Where the symbols take the items:
bo: JB->NC, PQ->JB, TG->TJ, JG->MQ, LQ->SJ, MM->BR, MG->RZ, BL->CT, NG->HC, PM->FL, MP->RT, ZP->BL, RQ->FS, FM->JZ, GQ->JG, SR->FF, LB->ZP, BP->RL, BG->JR, LS->JH, JR->DN, CC->RQ, QD->NL, RZ->DG, ZL->RD, DN->MN, LG->QD, QH->PP, QT->ZD, JF->QG, BD->FC, LP->MB, FH->ZZ, CL->GF, JH->DR, NC->FJ, DG->ZR, QG->LZ, ZD->CH, FF->NT, JL->RR, SQ->NG, ZM->TM, RD->PQ, CR->JL, DD->SL, PG->GS, ZQ->TG, SN->QJ, JD->SN, TC->MM, CD->JD, CH->QM, BS->RJ, ZF->QR, MQ->SG, HF->QT, CT->DZ, MN->HF, QR->GN, FS->SM, PP->FG, QJ->LS, ZT->ZF, DT->LM, ZC->NJ, QP->ZT, RR->DT, BF->ZG, CM->CG, TD->ZQ, CG->JF, NT->BF, ZR->QH, FJ->BP, LF->CM, ZG->SF, RL->MP, QM->LP, LH->PM, JN->TR, LZ->CL, HH->GM, FG->CC, QN->QP, SF->LQ, FC->GT, TM->CR, DR->BG, QQ->QN, ZZ->LG, TP->GQ, NJ->LF, RJ->ZM, QC->ZL, SG->SR, GM->CZ, TH->BD, CZ->MG, NF->TC, BR->LB, GS->TD, RG->QC, LM->SQ, SL->PG, HC->TP, FL->NF, GF->RG, GT->JN, GN->FM, TR->DD, DZ->BS, RT->HH, SJ->CD, NL->QQ, TJ->ZC, SM->FH, JZ->LH, MB->TH
di: JB->RL, PQ->BP, TG->LF, JG->FF, LQ->SN, MM->BL, MG->QH, BL->RJ, NG->JG, PM->MM, MP->CZ, ZP->BS, RQ->ZZ, FM->FL, GQ->SR, SR->ZG, LB->DZ, BP->HH, BG->HF, LS->JR, JR->QT, CC->FH, QD->QP, RZ->PP, ZL->NC, DN->ZD, LG->QN, QH->RQ, QT->LP, JF->GF, BD->TR, LP->FC, FH->NL, CL->ZL, JH->DN, NC->MP, DG->FG, QG->RG, ZD->MB, FF->SF, JL->SQ, SQ->GQ, ZM->RR, RD->FJ, CR->LM, DD->TD, PG->TG, ZQ->NJ, SN->DR, JD->JH, TC->ZP, CD->LS, CH->TH, BS->CR, ZF->JZ, MQ->NT, HF->QM, CT->ZM, MN->CH, QR->LH, FS->LG, PP->FS, QJ->BG, ZT->FM, DT->HC, ZC->CG, QP->GN, RR->NG, BF->SJ, CM->LZ, TD->ZC, CG->CL, NT->LQ, ZR->CC, FJ->RT, LF->QG, ZG->CD, RL->GM, QM->BD, LH->TC, JN->PG, LZ->QC, HH->RZ, FG->SM, QN->QR, SF->JD, FC->DD, TM->DT, DR->MN, QQ->ZF, ZZ->QQ, TP->SG, NJ->JF, RJ->JL, QC->JB, SG->BF, GM->DG, TH->JN, CZ->ZR, NF->LB, BR->CT, GS->TJ, RG->PQ, LM->TP, SL->ZQ, HC->MQ, FL->BR, GF->RD, GT->SL, GN->PM, TR->GS, DZ->TM, RT->MG, SJ->QJ, NL->ZT, TJ->CM, SM->QD, JZ->NF, MB->GT
va: JB->RT, PQ->MP, TG->CG, JG->BF, LQ->LS, MM->DZ, MG->FG, BL->TM, NG->SG, PM->LB, MP->RZ, ZP->ZM, RQ->QD, FM->TC, GQ->NT, SR->LQ, LB->RJ, BP->CZ, BG->ZD, LS->MN, JR->CH, CC->LG, QD->ZF, RZ->CC, ZL->BP, DN->QM, LG->ZT, QH->SM, QT->TH, JF->QC, BD->SL, LP->JN, FH->QN, CL->PQ, JH->HF, NC->HH, DG->RQ, QG->ZL, ZD->BD, FF->SJ, JL->HC, SQ->MQ, ZM->LM, RD->RL, CR->NG, DD->TG, PG->ZC, ZQ->CM, SN->JR, JD->BG, TC->CT, CD->DR, CH->FC, BS->RR, ZF->PM, MQ->ZG, HF->MB, CT->CR, MN->LP, QR->FL, FS->NL, PP->FH, QJ->DN, ZT->LH, DT->GQ, ZC->QG, QP->JZ, RR->TP, BF->JD, CM->GF, TD->LF, CG->RG, NT->CD, ZR->FS, FJ->GM, LF->CL, ZG->SN, RL->MG, QM->GT, LH->BR, JN->TD, LZ->RD, HH->ZR, FG->ZZ, QN->FM, SF->QJ, FC->PG, TM->SQ, DR->QT, QQ->GN, ZZ->QP, TP->FF, NJ->LZ, RJ->DT, QC->FJ, SG->SF, GM->QH, TH->DD, CZ->PP, NF->BL, BR->BS, GS->NJ, RG->NC, LM->JG, SL->TJ, HC->SR, FL->ZP, GF->JB, GT->GS, GN->NF, TR->ZQ, DZ->JL, RT->DG, SJ->JH, NL->QR, TJ->JF, SM->QQ, JZ->MM, MB->TR
zi: JB->MP, PQ->RL, TG->CM, JG->NT, LQ->QJ, MM->CT, MG->PP, BL->ZM, NG->MQ, PM->BR, MP->MG, ZP->RJ, RQ->LG, FM->NF, GQ->FF, SR->SF, LB->BS, BP->GM, BG->QT, LS->DN, JR->ZD, CC->ZZ, QD->ZT, RZ->FG, ZL->FJ, DN->CH, LG->QP, QH->FS, QT->MB, JF->RG, BD->DD, LP->GT, FH->QQ, CL->RD, JH->MN, NC->RT, DG->CC, QG->QC, ZD->TH, FF->LQ, JL->NG, SQ->JG, ZM->DT, RD->BP, CR->SQ, DD->ZQ, PG->TJ, ZQ->LF, SN->BG, JD->DR, TC->BL, CD->JH, CH->BD, BS->JL, ZF->LH, MQ->BF, HF->LP, CT->TM, MN->QM, QR->PM, FS->QD, PP->SM, QJ->JR, ZT->JZ, DT->TP, ZC->JF, QP->FM, RR->HC, BF->CD, CM->CL, TD->NJ, CG->GF, NT->SJ, ZR->RQ, FJ->HH, LF->LZ, ZG->JD, RL->CZ, QM->FC, LH->MM, JN->GS, LZ->ZL, HH->DG, FG->FH, QN->GN, SF->SN, FC->SL, TM->LM, DR->HF, QQ->QR, ZZ->QN, TP->SR, NJ->QG, RJ->RR, QC->NC, SG->ZG, GM->ZR, TH->TR, CZ->QH, NF->ZP, BR->DZ, GS->ZC, RG->JB, LM->GQ, SL->TG, HC->SG, FL->LB, GF->PQ, GT->PG, GN->FL, TR->TD, DZ->CR, RT->RZ, SJ->LS, NL->ZF, TJ->CG, SM->NL, JZ->TC, MB->JN
pu: JB->PQ, PQ->RD, TG->ZQ, JG->GQ, LQ->SF, MM->TC, MG->CZ, BL->ZP, NG->SQ, PM->LH, MP->RL, ZP->LB, RQ->CC, FM->GN, GQ->TP, SR->SG, LB->BR, BP->FJ, BG->DR, LS->QJ, JR->BG, CC->FG, QD->LG, RZ->MG, ZL->QC, DN->JR, LG->ZZ, QH->ZR, QT->HF, JF->CG, BD->TH, LP->QM, FH->SM, CL->LZ, JH->LS, NC->JB, DG->RZ, QG->JF, ZD->QT, FF->SR, JL->CR, SQ->LM, ZM->RJ, RD->ZL, CR->TM, DD->TR, PG->SL, ZQ->TD, SN->JD, JD->CD, TC->NF, CD->SJ, CH->ZD, BS->DZ, ZF->ZT, MQ->JG, HF->MN, CT->BL, MN->DN, QR->ZF, FS->RQ, PP->QH, QJ->SN, ZT->QP, DT->RR, ZC->TJ, QP->QN, RR->JL, BF->NT, CM->LF, TD->GS, CG->CM, NT->FF, ZR->DG, FJ->NC, LF->NJ, ZG->BF, RL->BP, QM->CH, LH->JZ, JN->GT, LZ->QG, HH->RT, FG->PP, QN->QQ, SF->ZG, FC->BD, TM->ZM, DR->JH, QQ->NL, ZZ->FH, TP->HC, NJ->ZC, RJ->BS, QC->RG, SG->MQ, GM->HH, TH->MB, CZ->GM, NF->FL, BR->MM, GS->PG, RG->GF, LM->DT, SL->DD, HC->NG, FL->PM, GF->CL, GT->FC, GN->QR, TR->JN, DZ->CT, RT->MP, SJ->LQ, NL->QD, TJ->TG, SM->FS, JZ->FM, MB->LP

The rows follow the links: the fewer symbols apart two items are, the more alike their rows tend to be.

Each row is also shifted at random along 6 hidden directions that mean nothing.

Some items, each with a row of numbers:
LH	[  34  -38   15   26   28   -4   14  -59  -31   -2   -1  -23   -7   -3   -7   -8    9    6    7  -42    5   -9   25   -4   -7   18  -12   24   -8   12   25  -39  -46   -9    1  -18   20   40    3  -35   22   19  -40  -13]
ZF	[  26   65   40   25   25  -24   20   55    3   -4   -5    9   25   25  -16  -22    2  -11   21  -27   -1  -25   20   14    0   31   22   16  -24   -7  -24   10    7   51   23  -12   47  -73    0  -20  -17    2  -11  -13]
DZ	[ -29  -65  -21    0    4   14   -3  -84   -1   -4    3  -47  -37  -12   23   23   34  -13   26  -10   -1   26   14    4   -5  -25  -24   15   33   -1   34  -55  -74  -49  -35  -28  -51   65   37  -21   21   20    0  -31]
JF	[ -56  -19   14  -32  -26   -4   28   -1  -51   18    9   53   25    1   35  -11   -3   12   13   13    2  -23  -19  -38    0    7  -54  -14  -59  -31   12  -16    6   12   11   36   60  -39  -55    7  -23   -8  -22    8]
LZ	[ -94  -35   -7  -34  -42   28   25  -57  -34  -10  -10    8  -30  -15  -46  -29   -4   -1    6  -26    2  -12  -17  -20  -23  -16  -43  -38    0   25   19  -45   -4  -33   34   18    9   -5  -16   14    7   -1  -42   -1]
QP	[  67   35   16   23   18  -12    7   34   18  -14    3   13   17    8  -15   11   11  -18   14   -5   -9   -8   26   25    1   34   43   21   -5   -2  -16   20   24   31   18  -15  -13  -38    3    7  -26   -1   22  -10]
BP	[  26    0   28  -13  -21  -15   -3  -13   13  -11  -22   64    2   -6 -120  -40   -5   39    8  -67    3  -29  -16  -63  -22   31   21    6   15   54  -15   23   46   16   67   14   21  -36  -10   28  -21  -10  -47  -17]
FC	[  53  -31  -32  -21  -20   25  -20  -16    9  -27   -7   14    2  -11  -34   18   -7    7  -21   -7    3   24  -10    1   -5  -15    6   -1   28   28   -9   26   46  -29   17   38  -42   25    5   26   -3  -10   -5   16]
DD	[  70  -45  -42  -11    6   21  -16  -49  -10   -5   -1    6   -4  -34   -9   11   10  -23   17  -18   -6   32  -15   13    2  -15   20   -4   32   31    9  -45  -10  -49   35   31  -46   14    9   15    7  -25  -11   -5]
RT	[ -64   38    2   10   34  -30   22   23    0   19   -7  -12  -11   -3   25  -53   -4  -14   38    3   -6  -18   -8   15   -2   18   16  -30  -11    6  -25  -58  -59    9   18  -34   42  -54   -8  -26   19  -20  -17  -21]
ZG	[ -31    0  -20    3   -3   30  -26  -19  -10   -5  -10  -27  -26   -2  -30   -7   -1    1    0  -34   -3    7  -11  -11    1  -42  -19  -29   43   13   17  -29  -33  -32   -2   -1  -22   19   42   -1   21   13  -23  -13]
NJ	[   4   49   21    3   18  -19    8   31    9   10  -12   -7   -6    8  -39  -69  -15   -3  -12  -38    7   -4  -18   12  -13    1   23  -22    6   57  -51   -2    5   14   38    9   65  -60  -14  -26   22  -21  -51   24]
QC	[ 119    6  -16  -20  -17   12   -8   21  -21   -3    8   41    3   11  -20  -24   18  -19    3  -23   -6  -22    8    6  -23   -2   37  -32   -3   29   11  -17   44   10   74   16  -26  -68  -15   39  -20  -21    3    7]
CC	[  88   -1  -21   13   30  -30  -15   16   36  -22   -3  -18  -28   39  -14  -39  -12   38  -20  -11   10  -16   27   15  -38   22   42    0   12   43  -33   17    8   11    5  -37   -2   33    8  -17   36   10  -15   -6]
CL	[  70   26  -25  -11   -8   11    1   24   -5   -2   15   -7  -16   13   12  -29   10  -34   -9    3   -7  -12    7   48  -18  -16   37  -50   -1   26   -3  -26   23   -6   51    1  -24  -60  -12   20    0  -21   14   24]
TM	[ -17    6   17    9   -7   12    1  -25  -13    4   -4  -12   -6  -15  -22   13   29  -34   21  -37  -12    2    6   -6    9  -20   -6    6   24   -4   28  -36  -28  -12    6  -11  -22  -27   32    2  -12   10    4  -20]
NF	[  49  -49    5   -2  -34   28   18  -34  -40   -9   33    9   20  -14   43   76   25  -30  -15   42   -8  -10   39   24   11   11  -14   20  -48  -51   66   10   38    6  -15    3  -57   27  -19   35  -42   21   66   18]
LS	[ -58    2    1   18   30    4  -20  -21   -6   15  -25   -7    1  -20  -36  -18  -19   15   18  -43    2   20  -35  -41   18   -9  -17    3   29   10   -7  -25  -49  -17    3   14   41   14   28  -20   24   -6  -52  -21]
DG	[  40  -40   -5    5   11   -6   10  -23  -42   10   14   27    9  -12   27   -3   -2    9    6   13    2  -33    9  -12   -7   39   -3    4  -42  -16   35  -30   -6   14   23   -7    9   16  -33   15   -6   -3   -4  -11]
LF	[  21   56   28  -13  -21  -14   12   64   17    9    7   29   20   12  -15  -18  -11   -6  -32   18    5   -8  -10   14    0   10   26  -15  -26   15  -40   57   76   40   24   22   35  -69  -43   16  -28  -22   14   48]
BD	[ -65   46    1  -21   -5  -13  -10   54   55  -26  -31   -5  -16   41  -44  -43  -37   40  -26  -15   16   16  -21   -9  -19  -23  -16  -12   24   30  -82   57   27   -1  -17   25   49  -11   13  -41   24   -4  -47   11]
CH	[ -77    5  -18   -7   -9   34   10    0  -18  -10   -4  -17   -2  -12    4    8  -27  -15  -19   10    4   10  -17   15   11  -24  -36  -33   -5  -11    0   -5    2  -20   -7   29    9    5    0    5    9   -1  -10   23]
TJ	[ -87   15   18   -5    7   -7   18  -20   13    6  -20  -16  -20  -20  -58  -53  -16   -3    1  -34    8   11  -27   -2   -6   -7    1  -14   21   58  -39  -20  -18  -22   19   12   47  -23   -5  -20   28  -21  -57   11]
TD	[   3   14   -7   -9    2  -23   -7   15   75   -3   -9  -21  -15  -13  -26   -8  -12    0  -26   27    8   39  -18   37   -1   -1   51    8   38   53  -68   57   35  -15  -11    4  -17   12   -2   -4   21  -23   12   33]
QQ	[  45   -8   -9   16   12    9   11  -25   -1  -24   -4    1   -7  -17  -34   10   17  -23   24  -26  -13   -8   23   26   -7   26   27    9   14   18   13  -32   -6   -9   32  -18  -42   -7   24   21   -9    3    3  -28]
FH	[   5   10  -12   -8  -10    2   11   23   21  -35   -5   13   -6   18  -18    5    0    4   11    8   -6  -19   26   14  -19   19   10   -2   -7   -3   -6   15   27   11   12  -18  -27  -15   12   16  -13   11   17  -22]
ZP	[  36    4   11    2   -2   23    9  -11  -45   -9    7    4    2   24    3    2   29  -30   26  -46  -10  -19   28   -1   -6  -22  -24   -5   -8  -21   41  -48  -20    0   23    2   -6  -46   18   -9  -22   18  -13  -22]
FF	[  85  -10   -2    6  -12   26  -31   -2  -53   16   11   22   21    8   11   23    8   -1  -11  -21   -6  -14    0  -31   14  -21  -20   -7   -6  -30   56  -11   10   11   15   18  -15    2    5   25  -18    8    5    2]
CG	[ -33  -57   20  -47  -62  -10   15    1   -6   11   22   71   44  -10   48   53  -11   39  -30   83   13   -9  -14  -47   10   24  -42   32  -72  -55    6   78   81   28  -37   45   17   29  -80   40  -50   -5   44   36]
QJ	[-183    8  -10   -7  -24   38   10  -25    6    2  -16  -28  -14  -49  -29   29  -17  -23    9   17   -9   28  -33    2   27  -24  -33  -17   32  -16    7   -7  -24  -39  -31    5  -21   18   33   19   -1    0   12   -7]
LP	[ -19    9  -23   -6    6   36    7    9  -55   -5   -2    3    7    1   17  -12  -13  -29   10  -24   -2   -1  -11   12    6  -30  -33  -42  -10  -17   16  -51  -21  -20   31   40   19  -38    4   -3    6  -12  -34    7]
DR	[  -2  -32   -3   13   15    3  -21  -22  -22   28   -1   19   34  -31   27   32  -14   15    3   15    6   20  -27  -39   35    8  -20   28   -8  -31   18    2  -18   -5  -22   28   19   48   -9    6   -4   -9   -5   -3]

From each start, follow one symbol. Which item do you reach?
Answers are names.
[  65   33   -2    5   -3    7  -34   57  -17   11   16   14   26   31   42   16    3   -3  -15    7   -8   -8    2   -8   16  -25   -8  -11  -10  -37   19   20   19   27   -9    6   -3  -27    5    8  -17    5   27   12]
di: LQ
[  39   15    6    9   27  -13  -22   38  -10    8   -9   14   26   32   10  -25  -36   41  -22  -19   16    3  -20  -31    1   -6  -18    8  -11    0  -31   24    6   21   -8   30   73    6  -18  -32   22   -5  -50   15]
bo: CH
[  -5   -6    6  -28  -44    9   16    3   -9   -8   -2   63   14  -15  -43    5   14   -5   24   -4  -12  -24   -9  -26   -7   18   10   -9  -12    0   13    6   46   10   47   19  -23  -56  -18   54  -47  -14   14  -18]
di: MP
[ -70  -85  -38  -23  -13   25    4 -104    4   -9  -18  -16  -32  -60  -39   19    1   -6   17   -9    3   46  -29   -8   -1  -19  -17    5   49   36    8  -41  -36  -78   -2   24  -48   67   12   10   26  -13  -29   -9]
zi: TG
[ -78  -29   24  -17  -65   47   45  -38  -38  -25    9   13    8  -13  -23   60   14  -23  -10    9   -9  -22   29   -1    2   -2  -53    2  -36  -48   64   12   49    0   -4   14  -35   -1  -11   39  -51   32   34    5]
di: ZP
[ -78    9   -8  -17  -29   -1   26    7   49    3    5  -28   -6  -37   15   26   -6  -32  -21   73    1   33  -17   58   13   -3   22   -6    9    9  -34   38   30  -20  -27    4  -34    8  -12   19   -1  -21   51   43]
bo: TJ
[ -44  -20   -6  -43  -42   11   22    2  -31    2   10   42    6    6   27   -5    3    1   11   18   -4  -20   -6  -23  -13   -5  -34  -29  -37  -24   17  -17   17    1   18   24    8  -39  -38   25  -27   -6    4   -1]
pu: CL
[  -4  -25  -26    5   10   34   25  -47  -65    0   21  -45  -15   -7   81   28   38  -64   36    6  -11   -3   35   55    3  -24  -26  -25  -11  -41   68 -102  -70  -34   -4  -23  -45   -5   20  -10    3   16   23  -16]
va: BS
[   9  -12  -21    0    1    2  -39    7   15    6    5  -28  -12   13   29   14   -2   20  -20   16    1   19   -6  -10    6  -30  -14    3   23  -11    7   19  -12  -12  -43   -7  -22   51   25   -8   18   12   14    3]
bo: ZG
[  66  -15   -9   21   27  -13  -38   -5   20    3  -10  -14    3    3  -27  -10  -36   45  -47  -10   22   23  -17  -15    3    0   12   24   22   35  -30   50   22   -4  -17   16   28   77   -6  -22   39   -4  -32   30]
di: QM
[  92   32   -6    1   24  -17  -13   45   11   13    3   19   26    0   18  -15    6  -21    5    1   -3   19  -12   21   13    1   45    2    6   19  -37    5   15    8   30   21   10  -55  -13   -4   -9  -35    1   18]
zi: ZC
[ 101  -19  -16   15   28  -14   -6   -1  -14   -6    6    2   -8   22    7  -26   -7   22   -3  -10    8  -31   22    7  -23   28   26   -3  -14   20    8  -22   -2   13   27  -24    1   17  -14   -2   16    3  -16   -7]
bo: FG
[   2   -2   17   -9    4    4   -2  -28  -15   -6  -32   42    8  -14 -104  -45  -11   18   19  -94    4    5  -31  -54   -8   -2   -8    3   28   54  -23  -23    0  -16   65   50   46  -46    2   -8    0  -22  -95  -17]
zi: TJ
[ -45  -60  -12   -9    3   -3   -6  -11  -20   17   15   14   35  -10   92   48  -26   39  -18   69   16   23  -22  -32   28    6  -51   32  -45  -64    7   30   -7   -8  -73   32   31   82  -40  -10    2    0   12   16]
pu: HF
[ -84  -28  -22  -28  -60   33   39  -13    6  -32   14   -4  -18  -19    5   47   -3  -16  -17   74   -7  -20   25   42  -12   18  -13  -23  -26  -28   31   21   49   -8  -16  -18  -71   34  -13   63  -24   20   71    7]
zi: FH
[  52  -51    1   -1    3    0    3  -28  -44    5   19   13   15   23   71   31   29    8   22   -4   -1   -8   25  -28   -3   -6  -39   31  -35  -49   44  -30  -28    5  -22    1   -1   20   -6  -21  -15   21    4  -22]
va: RJ
